Rows are numbered. After the first three, each row is followed by the numbers of the two nearest rows among all rows above it, by straight-line distance, nearest first.
0: [  3   0 -21  33 -16  -3   1 -11 -24   3 -26  11  21 -16   2  17  -7  -3
  -2   8  24 -37   3   0 -18 -13  -9  -2   0  -7   7 -12 -26  -6  11  -2]
1: [ -8   1   8  -9  14  -2   8  22   1  -2  24  -3  -9  17  -1 -15   3   1
 -15  17 -10 -21 -13  14  -8 -18   9  14  -9  -4  -5 -10 -34  -6   3  -7]
2: [  2  -3   8   1   9  -2   7  10 -14 -13  18   7  -5   9  -3 -11  -2   2
  -5  11 -24 -31 -11  10 -21 -12  -1  17   9  -2   7   4 -36  -2   1  -8]
3: [  9  16 -22  29 -26 -29 -13  -9  -5   2 -25  14  14  -5  14  14   7   1
  -5   8  19  11   6   5  -7 -11  -7 -11  -7  -4   8 -13 -39   4   0  -2] : 0 2
4: [ -8   1 -11  19 -27 -19   2 -23 -14  -6 -19   2  27 -10   0   5  17  -2
  -6   8  31 -29  -7  -2 -17  -9 -19 -10   6 -15  16 -16 -26  16  11   3] : 0 3
5: [ 11  19 -25  16 -18   7 -16 -18 -21   5 -21  11  16  -4  -8  12   0 -12
  13   8  13 -17  10  -7 -23  -4  -9   2  -7   7   3   4 -31  -5  12   8] : 0 3
6: [-16   6  -6  26 -24  13  13 -11  -8   9 -16  22  10  -6  12   4  14   5
 -14   3  33 -16  -8  -8  -8 -20 -19 -11   1 -19 -20 -11 -24   9   1   6] : 4 0
7: [-12   6  -2  15  12   3   5  10   4  20 -10  35  -1  12  27   0   9   9
  -4   7  30   6   4  16  14  -9  -9  -4  -3 -30 -11 -23 -12  -7 -11  -4] : 6 3
8: [ -2   5  -6  21  -3  49  -5  -4 -19  13 -10   3  15  -2  11   4  15   7
  10  14  19   0  12  -5  -5  -4  -1 -17  -1 -12   5  -5 -23  -1  -7   5] : 6 5
9: [  1   5 -11  21  -5   9  -9 -19  -9   5  -4  -1  12 -18   5   6   7   5
  19  24  11   5  -4  -1 -14   0   2 -11   0   2   3  17 -27   2  16  10] : 5 8
10: [-21 -14   9 -16 -10 -38  15  -1  11 -10  16 -10   1  17   3 -15   1   8
 -12  18   2  15 -24  -8 -15 -17  -6   2  -4 -20  13 -11 -43  14  -4  13] : 1 2
11: [  7  21 -16  28 -11  -7 -11  -9 -27   1 -17   3  18 -14  -9  10  -1 -10
  -4  11  19 -27 -11  10 -12 -14  -3   4   2   2   2  -1 -25  -2   6  -1] : 0 5
12: [-23 -18  -6   7 -21  47   5 -18 -10 -21   0  -6   8  14  -4   3  -3  19
 -31  14   9 -63 -22  -8 -17 -27 -27  -2  12 -16  19 -19 -31  32  13   1] : 4 6
13: [  2   2 -15  22 -26  40  -3 -21 -12   1 -17  16  15  -7   4  -2  12   7
  -3   7  20 -21  -8   6 -13  -3  -7 -12   7 -16  -2  -4 -29   9  -3 -13] : 8 6
14: [ -5  12 -25  23 -23  -5  -1  -2 -21   0 -23  23  15  -1   7  17   3   0
 -14   7  20 -27   4   4 -14   3 -13 -10   9  -9  -4  -3 -26  11   5   3] : 0 11
15: [  1   7 -15  23 -12  58 -18 -16 -19   0 -15  16   8  -9   5  13  -2   1
  -7  14  20 -17   1  -9 -11  -6 -30   4  -2  -8   2  -4 -31   2  14   4] : 13 8
16: [ 12  10   3  30   2  23  -1   3 -21  18 -18   6  10  -8   7   6   4 -12
   0   6  15   7   7   9  -9  -1   1   4   4 -12  -2  -6 -22  -9  -4 -10] : 8 11
17: [ -3  11   4  -6  12 -23   6  14   1  -2  10  -6 -15  16  -7   7 -11  -6
 -15  13 -19  -5 -10  10 -14 -15   6   9  -2   3   4  -6 -39  -8  -4 -12] : 1 2
18: [ -8  -7 -10   0 -27 -36   5  -8  -5 -14   8 -18   2  11 -12  -1  -2   0
 -27   9   4 -27 -17 -16 -17 -22 -16   6   2  -6  12  -5 -41  29   4  -8] : 10 4
19: [ 17  13  -1  20  24   9  -4  19 -27  25  -9  -2  11   0  -1 -21  -5 -13
  20   9  -6 -50 -11  18  -9   2  19  18  -4   3 -10  37 -30  -2  14  -8] : 2 11
20: [  1   3  10 -12  15  20  -7  21  26  -3  11   4 -28  11   2   6 -18  -2
 -23  13 -32  58  16   3   4   1  13   6  -5   2  17 -23 -27 -27 -10 -19] : 17 1
21: [ -3  -2   9   2  18  43  -4  18   2  -2   8   5 -24   0  10   6  -9   7
 -26  11 -10   6  -3  16  13  -5   2  18 -10  -7   2 -25 -17 -16 -15 -21] : 20 1
22: [  3   1   1   2  14  -9   8  20 -13   6  13   0   5  13  -6 -19  -8  -9
  -9  17 -11 -13 -15  18 -17 -11   7  18   8  -2   9  13 -35   4   0 -12] : 2 1
23: [  7   1   3   1  -1 -10   1  20   1  -4   7  12 -24   9  13 -12 -14 -15
 -26  11  -8 -23  -5  16   1 -16   3  15  -5  -8   9 -17 -23   0  -7 -22] : 1 17
24: [ -8   3 -12  15 -17  31  -5 -28 -10   6 -15  11  11   1   1  12  10   8
  12  18  26   1   5  -3 -13  -3 -17  -8  -3  -6  -2  -7 -38  13   6   3] : 13 8
25: [  0  13  -4  17 -13   2 -14  -9 -24  14 -22   3  10  -8  -4   7   7   5
  11  14  20 -16   0  -5 -23   4  -1   4   5  -3  -8   7 -38  -2  10   2] : 5 11
26: [ -1   2 -19  28 -10  56   1 -12 -30   2  -9  13  14  -3   8 -10  12   0
   4   5  20 -29  -5  16  -9   1 -19  -2   2 -13  -9   4 -37  14  22   2] : 13 15
27: [-12 -12   3 -10   6   8   0   7  11  -7  17  -5 -15   8   0  -9  -3   6
 -19  20  -8   1  -1   0  -5  -2   5   5  -3 -14  15 -16 -26   1 -16  -4] : 1 17
28: [-10 -12  -7   3 -14  -5  10  -8  -8 -20  -3  -5   5  11   5  11   0   9
 -37   3   7 -20 -18  -7 -19 -21 -31  -2  -5 -20  14 -25 -20  14  -4 -13] : 18 4
29: [ -8   2 -10  10 -20  18   3  -3 -35  -1   8 -30   4   1 -14  -5  -6  -5
 -24   4   7 -59 -27  -1 -25 -28 -25  15  -2   0  22   3 -41  33  14   5] : 12 18
30: [ -3  -4  15   2  -2 -49   0  22   6   2   7   1  -9   6  -3  -4   5  -7
 -30   8   3 -31 -17  14 -11 -16   4  14   6 -21  -4 -16 -21  -2  -6 -12] : 23 17
31: [ -3   5 -12   5 -21 -26   2 -23  -5  -4 -15  16  10  -7   9   3  17   3
  17  23  22  10   5   0 -12   3  -9 -25  12  -1  -3  -8 -40  -2  19  12] : 3 9
32: [  3  13 -13  10 -27  45 -16 -27  -2 -10 -22   2   5 -19   1  20   7   6
 -10  20  21  14   7  -8  -5   1 -14  -8   1   2 -10 -11 -36 -12  13   8] : 24 15
33: [ -3   0  -6   8   6  17  -4  18 -16   9  14  -8   6   1 -14  -5  -6 -16
  -5   7 -11  -8  -7  13 -18 -13 -19  16   5  -3   4  14 -37  15  -1  -9] : 22 2
34: [  3   5 -14  35  -4  10  -2  -2 -26  11 -15   8  24 -12   4  -2   3  -8
  10   8  13 -46  -8   9 -15  -9  -8  13  -2  -7  -2   6 -28   1  10   6] : 11 0
35: [-13 -19   7  -4  -4  23   1  17  10  -3  10   6 -17  15   2  -4   8  18
 -32  22  -2  17 -15   4   6  -4 -12   9  -6 -23   7 -17 -12  13 -13  -6] : 27 21
36: [  0  -2  24   4   2  42   3  24   0  -8   5  -2 -16  12   7 -12 -16   3
 -25   7  -7 -21 -26  10   0 -11  -4  11 -14 -14   2 -16 -15  -1  -9 -20] : 21 23
37: [  0   0  -5  -3   5  19   7   7  -7  -3   2  -1 -15  -1   2   2  -9   5
 -27  17 -14   6   1  14 -11 -11  -1  10  -8  -6  11  -9 -20 -10  -9 -18] : 27 21
38: [-12 -15   2  -4   4  11  -6  14  -7  -9  10  -9   2   6   0  -6  -2  -1
 -20   8  -6 -40   3   9  -2 -12  -9   6   7  -3  11   6 -38   5  -1 -12] : 2 33
39: [ -2   0   0   7 -10  26   1  21 -16  -6   0   5  -1   9 -10   6   4  -6
 -28   2   1 -27 -10  16 -16 -15  -4  18  -7   0  15 -13 -24   9  -8 -22] : 38 37
40: [-14  -7   1   8 -12 -19   9  12 -14 -15   7 -11   1  17  -4  -9   1   5
 -21  17   6 -21 -22  -4 -18 -22 -11  13  -8 -14   1 -20 -28  20   6  -1] : 18 28
41: [ -3  -7   4 -14   8   6  11  17  -5   0  19 -10  -8   8  -4  -7  -1  -6
 -23  14  -6  -8 -20   8  -5  -3   1  14   4  -7   0   0 -33   4  -7 -20] : 1 22
42: [ -4   4  -2   6  -2 -24   1  -8   6   8 -19   7  10  -6   2  12   4  -1
  20  24   6   4  12   4 -10  15   5  -8   2  10 -10   4 -41  -1   5  15] : 31 9
43: [ -9   2  -1  17  -5 -23  -9 -14  -3   4 -24   0  12   4   0  16  15   3
  -3  22  22  10   5   2   0  -1  -8  -6   5 -18   2 -15 -26  -3   8  11] : 31 3
44: [  3   6 -10  14 -12 -10  15  11 -16   4  11  -4  -3   4  -8  -9   2  -6
  -2  15 -10 -36 -17   4 -12  -5 -12  15   4   0  -2  10 -40   6   2 -19] : 2 22
45: [ 13  19  -5  18  21  24   0  21 -19  23  -1  13   9  13  -7 -13  -1  -5
  25  10   0 -21  -9  27  -5  12  10  13   2  -6 -15  23 -32  -7  -2 -11] : 19 22
46: [ 15  28  -6  28   4 -13  -7  12 -21  18 -16   9  10   1   6  12  -1  -6
   8   7  12 -22   2  17   5   0   5  14   5  -3  -2   4 -34 -13   2  -4] : 11 16
47: [ -3 -19 -10   3 -23 -28  10  -8  -4 -18  17 -13   3   7  -9   7   0   1
 -13  13  -1 -50 -12 -14 -12 -21 -12   6  -8  -1  19 -14 -38  32   4  -9] : 18 40
48: [  7   6  -5  13 -14  -4 -13 -22 -10  -4 -16   2  19 -12   3   6  13  -9
   7  28   8 -11   8  11 -12   6  -4  -2   8   3  -3  -7 -24 -12  -2  11] : 25 9
49: [ -5  -4   8   1   0  10  12  15 -15   4  -3   6  -4  16  -8 -18 -13   4
 -25  10  -2 -32 -27  17  -2 -19  -8  25  -1 -18  -7 -18  -9   9 -19  -4] : 36 39
50: [ 14   4  -5  -5  -9  22   4  17 -23   1  18  -2  -7  12   1   1  -1 -17
 -23  21 -12 -15 -21   7 -10 -15   8  14  -3  -3   9   1 -36   9   1 -14] : 41 39
51: [ -5  10 -11  28 -19  -7 -10  -1 -19   5 -23  14  10   4   6  11   8   2
   6  13  20 -40  -7  -5  -6  -1 -12  -5  -9  -9  -9   1 -23  -7  -3  -3] : 14 0
52: [  5   6 -20  27 -25  24  -4 -22 -27 -10 -23   4  31  -4   3   8   2  -8
 -14  16  15 -63  -4 -10 -18 -20 -24   4  -1   7  16  -9 -13   6  22  -2] : 0 34
53: [ -1   5 -17  19 -23  37 -16 -27 -23   7 -13  14  19   1  -1   1   6  -8
  11  13  30 -23  -2  -6 -12 -11 -11  -5  12  -3  12  -8 -35  12  14   7] : 24 13
54: [  8  20 -16  21  20  -4   6  24 -30  22  -1  -1   4   2  15 -10  -5 -19
  26   9 -18 -49  -7  26  -9  -6   5  23  -3   8 -18  14 -24 -15  14 -16] : 19 45
55: [-32 -24   7 -15 -15 -17   8  -8  19 -15  12   2 -19  21   3   0  15  25
 -35   5   9  11 -23 -14   2 -14 -18 -13  -7 -40  -6 -43 -31  20  -8   3] : 10 35
56: [ 24  34 -13  25  31   4   5  23 -36  21  -5   8  15  -1  13  -7  -1 -28
  26  14  -4 -34   0  30  -7 -10  14  23  -4   5  -3  20 -26 -19   2  -7] : 54 19
57: [ 13   5 -15  23  -8   1  -6   9 -22  11 -20   4  15  -9   3   4   6 -11
  13  13  12 -40  -3  14 -18   3  -3  12   3   0   4  10 -31  -8  11   1] : 34 11
58: [  2 -15   3  -8   1  -5  14   1   3 -10  13  -8  -8  10  10  -6  -4   0
 -15  13  -1  12 -10  -3  -7  -1  -3   7 -14   2   6 -17 -29  12   7   5] : 27 41
59: [  5   2 -19  -4   1  26   4  19 -25  -5   3  -1   3   2 -18  -8  -3  -7
 -29  10 -10 -58 -18   9  -2 -13  -8   9  -8   4   8  -1 -34   1   1  -9] : 39 38
60: [ 10   4  -3  19 -11  -2  -1  10 -21  -2   6   5  -9  13  -5   8 -14   0
 -24   6  -3 -24   0   3  -5 -25  -7  15  -4  -5  17 -12 -20  -2   4 -11] : 39 23
61: [ -3  -8  -3  -3   5 -26  -9  14  10  -4   0  11 -15  10   6   2  -4  -3
 -38  12 -11  -2   7   1   3 -18   7   4  -6 -11   9 -25 -21 -15 -13 -14] : 23 27
62: [  9   3  -6  11  -4  -5  -5  17 -13  -5  11  -6  -9   3  -7  10 -22 -11
 -12  14 -12 -12   1  17  -4  -6   2  14  -8   0  11  -5 -22 -14 -13 -20] : 60 37
63: [  2  -5  11  15  -4  24  -1  13 -21   1   9   6  -1  10  -7  -1   0 -10
 -22  15  -2 -26  -8  10   1 -20   3  22 -10 -13   3  -6 -26   7  -1  -8] : 39 50
64: [-20 -16  17   1  -2   6  23  15  -7  -5  12   7  -6  15   4  -9   1  21
 -26  14  -1  -5 -28   4   6 -15  -9   6  -8 -28  -5 -27 -24  11  -7 -16] : 35 49
65: [ -6   3   0   1   6  19   6  28 -15  -6   6  10 -13  20   5   3 -14   0
 -30   5  -1 -34 -10  13   5 -12   1  13  -6 -24   2  -9 -23  -1 -16 -13] : 63 49
66: [  1   1   2  -9  -2   0  -2  13  -3   5  24 -10   2   1 -16  -9 -17  -8
  -6  14 -20  44  -3  -8 -11  -8  -2   7  -9  11  12   3 -45  -4  -1 -11] : 58 17
67: [ -3   6  21   2  28 -23   8  14   4  18  -9  16  -3   2  19 -11  15   5
  30  18   9  20   2  12  11  23  12  -5 -14 -14 -31   6 -35 -10 -15   1] : 42 7
68: [ -3  -2  -5  26 -25 -29   5 -20 -11   6 -17   3  15  -8   0   9  12  -2
  11  15  13   2  -2  -3 -10  -5  -9 -21  -1   0  -6  -1 -29  13  16   5] : 31 43
69: [ 14   6 -14  21 -10 -27  -7 -15   1  -4 -30   8   6  -4   2  20  -1  -3
   7  15  14  22   7  -5  -5   5   9   2  -3   1   4   5 -39 -17  12  -9] : 3 42
70: [  0  13 -12  25  -2  10  -5  -5 -24   4  -6   0  15  -1   7 -10   6  -5
   8  21  17  -4  -1   3 -16   2   0  -3   4  -3 -15  12 -30   1   4   2] : 25 9
71: [  3   0   0  10  -3 -24 -10  -7  -4   7 -22  15  -2  -6   1   4   7  -8
 -11  12  -5 -18  19  12   4   5   1 -10   0  -8   3 -27  -7 -14  -9  -1] : 48 43
72: [ -8  -4  17 -12  20   2  19  28   5  -7  25   8  -7  11   1 -19   1   0
 -14   9 -14   7 -12  10  -9 -16   7  14  -6  -8 -12 -12 -36   6  -8  -2] : 1 41
73: [ -1   7   6  18  -5 -38  11  23 -22   4   2  19  -4  13  15   2 -11  -4
 -28   5 -11   2 -11  13  -3 -21  -2  17   2 -16  12 -14 -18   6  -9 -19] : 23 60
74: [ 20  23 -12  27   8 -14   1  19 -35  27  -9  14  30 -10   9 -14   4 -25
  33  24  -2 -38 -13  26 -17  -8  14  16  -3  14   3  35 -35 -20  10  -5] : 56 19
75: [ -6  -1   7 -21  -2 -31  17  18  -1  -9  13 -10  -7   1  -4  -3 -11  -9
   1  22 -17 -34  -3  -5 -18  -7  -1  19  -3   4   8  -2 -42   2   0  -9] : 17 2
76: [-18 -16  -1  -9 -20 -24  10 -17   1  -3  -7   2  11  -7   7   3  17  20
   1  13  33  14  -6 -28 -16   2 -19 -17  10 -24 -13 -13 -40  28  -2   8] : 31 68
77: [  4  16  -5  18   6  31  -2  10 -14  15 -12   6  17  -4   7   2   7  -1
  25  17  16 -29   1   2  -7   6   2   0  -2  -2 -14  17 -36 -11   5   3] : 70 57
78: [ 13  25  -5  18  30  16  -3  22 -16  25 -12  14  13  -1  -3  -6  -3  -1
  23  16   1 -21   1  17  -4   2  19  16   2   9 -11  14 -29 -19  10 -14] : 45 56
79: [  2  -3  -8  16 -19  10  -2 -29  -5  -3 -18   0  20  -2   5   4  11   1
   5  17  23 -11   2  -5 -20   0 -14  -9  11   1   5  -3 -40  10  15  10] : 24 53
80: [ -6  -8   9  -4   3 -20   8   3   1 -17  23 -10 -18  13  -3 -13  10   1
  -8  20  -5  15 -15 -11  -3   3 -12  13 -15 -20  11 -13 -26  14 -12  -4] : 58 27
81: [ -7  -7  -4  29  -9  24   3 -14  -2   9  -5  14  19  -1   5  -4  16   0
  10   8  28 -19  -6  -7  -8   2 -17 -14  11 -12  -3   4 -38   9   5   9] : 79 24
82: [-11   3   1  -1  -1  43  -8   8  -2 -10  12   8   1   0  -3   3 -14  -4
 -12  20 -15 -13  -5   3  11 -16  -7   9   2  -7   3 -18 -33   6  -6 -19] : 63 37
83: [ 14  20  -8  27  -4  32  -1  -6 -20   3 -11   6  10 -10   5  -3   8 -12
  11  10  13 -44  -2   8 -19   2  -3   2  -7   4   8 -10 -33  -4   3   7] : 34 57
84: [-10  -4   3  -8   1 -18   3  16  -7   4  -3   0 -11  14   1  -3 -12  -7
 -24  22  -9 -38  -8   8 -11 -12   5  18   3  -6  10 -11 -29 -10  -1 -19] : 23 17
85: [ -1 -13 -15   7 -24   2   6 -29 -24 -27  -5   6   9   2 -11  12  -3   0
 -18  13   8  -2  -9 -13  -4 -32 -20  -5   1   5  16 -14 -28  26   9  -3] : 28 18
86: [  8  18 -13  34  20  30  11  27 -26  19  -2  14   5   6  11 -19  -3 -16
  -2  10  -1 -43 -16  27  -9  -7  -2  17  -5 -19 -11   6 -27  -8   7 -15] : 45 54
87: [-26  -4 -12  11 -29  -2  12   4 -41  -8  15 -23  27  13 -20   1  -4 -12
 -15  22  13 -51 -53 -17 -31 -29 -26  19  12 -10  13  14 -52  52  10   3] : 29 18
88: [ -4  -2   5   7   8  31   0  15 -16  -9   1   8 -10   9   2  -1  -5  -4
 -17   9  -7 -33  -9  16  -8 -25 -11  15   0   0   8   1 -17  -7 -14 -13] : 39 63
89: [  9  10   1  14  10   8  -1  26 -27   1  18 -10  -8   4 -12  -7  -9 -23
  -6  15 -19 -19  -3  18 -15  -9   6  23  -7  13   3   9 -33  -4   7 -13] : 22 33
90: [ -2  -4 -10  12 -13 -16  -3  -9 -10  -3 -23   2  13  -6   4   0   3   8
   7  14  19  -7  -7  -4  -6   2 -11 -14   5  -7   0   5 -37   5   6  -3] : 68 79
91: [ -2 -11   9 -11  12 -16   7  24   4  -5  16  -1  -3  12  -3 -17   4   7
  -2  17 -10  -6 -12  13 -15   1  11   2   4 -12  -9   1 -46  12  -6  -6] : 72 1
92: [ -1  -7  11  -9  19 -18   9  29  20  -3  17   0 -19   0   2  -9  -9   1
 -12  22 -21  10 -11   7   6  -9  12   5  -4  -6  -1 -15 -23  -8 -13  -4] : 72 27
93: [  9  10 -22  24 -13  -3 -10 -12 -19   4 -21   5  12  -4  -6  19  -2 -12
  -4  20  12 -10  12   0 -14  -8  -3 -10   1  12  -6   7 -41  -5  -1  -6] : 5 11
94: [ -3   2   1  -4   8 -63   9  17 -10  -7  16   0  -7  13   2  -8  -3   2
 -29   8  -3 -12 -11   6  -8 -14   1  20   6 -13  -1  -4 -21   8  -3  -7] : 30 73
95: [-10  -7  -3   6  -5  23  12   8 -12   8   6  -3   2  14  -7  -7  -2  -8
  -6  17 -14 -17 -22   0 -19 -10  -5  17   2  -5  12  10 -32   6 -12   8] : 33 50
96: [-15   4 -14  27 -31  31  -7   2 -41  -4 -21  23  24  11  10   0  15  -1
 -12   2  40 -38 -30   0  -2  -9 -23   0   2 -27  -5 -15 -17  14  -6   3] : 6 13
97: [ -6 -10  -3  15  12  46   4  30 -16   1  10  10  -5   7   3  -2  -6  -7
 -30   9  -2  -9 -21   7 -11 -19 -11  25  -9 -24  -9 -18 -20  -1  -2 -10] : 63 36
98: [-16 -12 -11   7 -35   6  -4 -13  -9 -21  -5 -11   0   1  -7  15  -6  -4
 -26  13  21  -8 -11  -7 -11 -18 -18 -14   0  -3  17 -17 -30  20   7   1] : 85 28
99: [ 24   4 -10   8   3 -45 -12  17 -32   9   2  14 -13   6 -22  19 -25 -28
 -14  13 -29 -40   4  21  -8 -19   4  26  -5  11  23   1 -11  -5   6 -22] : 62 60
100: [  2  -4   0  -8   2 -14  -1  13   5  -6   2   3 -10   5   4   0  -6  -4
 -22  14 -15  -6  -9  18   7 -10   1  18 -13  -8  11 -22 -23  -5 -14 -22] : 23 61
101: [  7  15 -27  25 -15   1 -10  -7 -22   4 -26   3  28 -12 -17   1   6  -9
   2   8  31 -46 -14   0 -10 -16 -12  -3  16 -18  -3   7 -29  11  13  -2] : 11 34
102: [ -7   8 -13  26 -10  -3  -1 -10 -26   7 -22  14  22   1  -2   5   4   4
  -1  16  28 -17  -9   5 -17 -11 -16 -14  -1 -17  -4  -6 -33  12   9   4] : 14 90
103: [-14  -7   3  -6 -17   9  11   7  -2 -20  -7  -4 -16  10  -4  13  -5   8
 -42   6  11 -11 -10   0  -4 -18 -17   8 -10 -20   9 -35 -13  14 -11 -10] : 28 64
104: [ -4   2 -15  11 -10  43  -3 -17 -12   4 -19  -3  26 -14   2   1   5  -3
   9   8   9   4  -2 -11 -23   4 -19  -3  15  -1   2  11 -47  10  16   9] : 79 24
105: [ -6   7 -10  31 -15  39  -3  -8 -24   6 -12  12  32  -6  -5   4  12   1
  -6   2  35 -26   7  15 -21  -3 -13 -14  -1 -16   5  -6 -33  23   9   0] : 13 26
106: [  3  11   0  35  19  35   1  17 -33  21  -8  18  16   1   2  -4   9  -3
  11   6  19 -44   0  29  -4  -7   2   0  10 -21 -20   6 -21  -8  10   3] : 86 77
107: [  5   4 -10   3   6   1   1  11  -6  -8   5  -2   3   2 -10   5 -12 -10
 -12  21 -16 -32 -12   5 -17  -2   4  10   0  12   5   8 -37   5  -2  -8] : 2 44
108: [  2   2  -5  17 -25  -7   1  -6  -3   3 -17   9  13 -11   9   9   3   0
 -10  26  11  -7   4  -2  -7   1 -10 -12   9  -8  -6  -2 -40   3   9   8] : 90 79
109: [ -2   4  -5  -1   0  15 -14  22 -21  -7   4   8  -6   2  -8  -3 -10 -12
 -14  11 -14 -45  -6   6 -13 -14  10  14  -1   5  10   7 -26   9   4 -10] : 107 59
110: [  2   9 -30  30 -45 -63  -7 -21 -35  -5 -13  -5  19  -1 -24  24 -17 -15
 -30  10  -3 -50  -8 -10 -21 -30 -24  10  -1  12  30   3 -22  29  24 -22] : 18 47
111: [ -3  13   6  13  12  46  -5  33 -17  11   5   6  -2  10  -9  -9  15  -9
   3  17 -11 -22 -12  15  -9 -11  11  12 -20   3   5  -2 -26   0  -5  -7] : 63 88
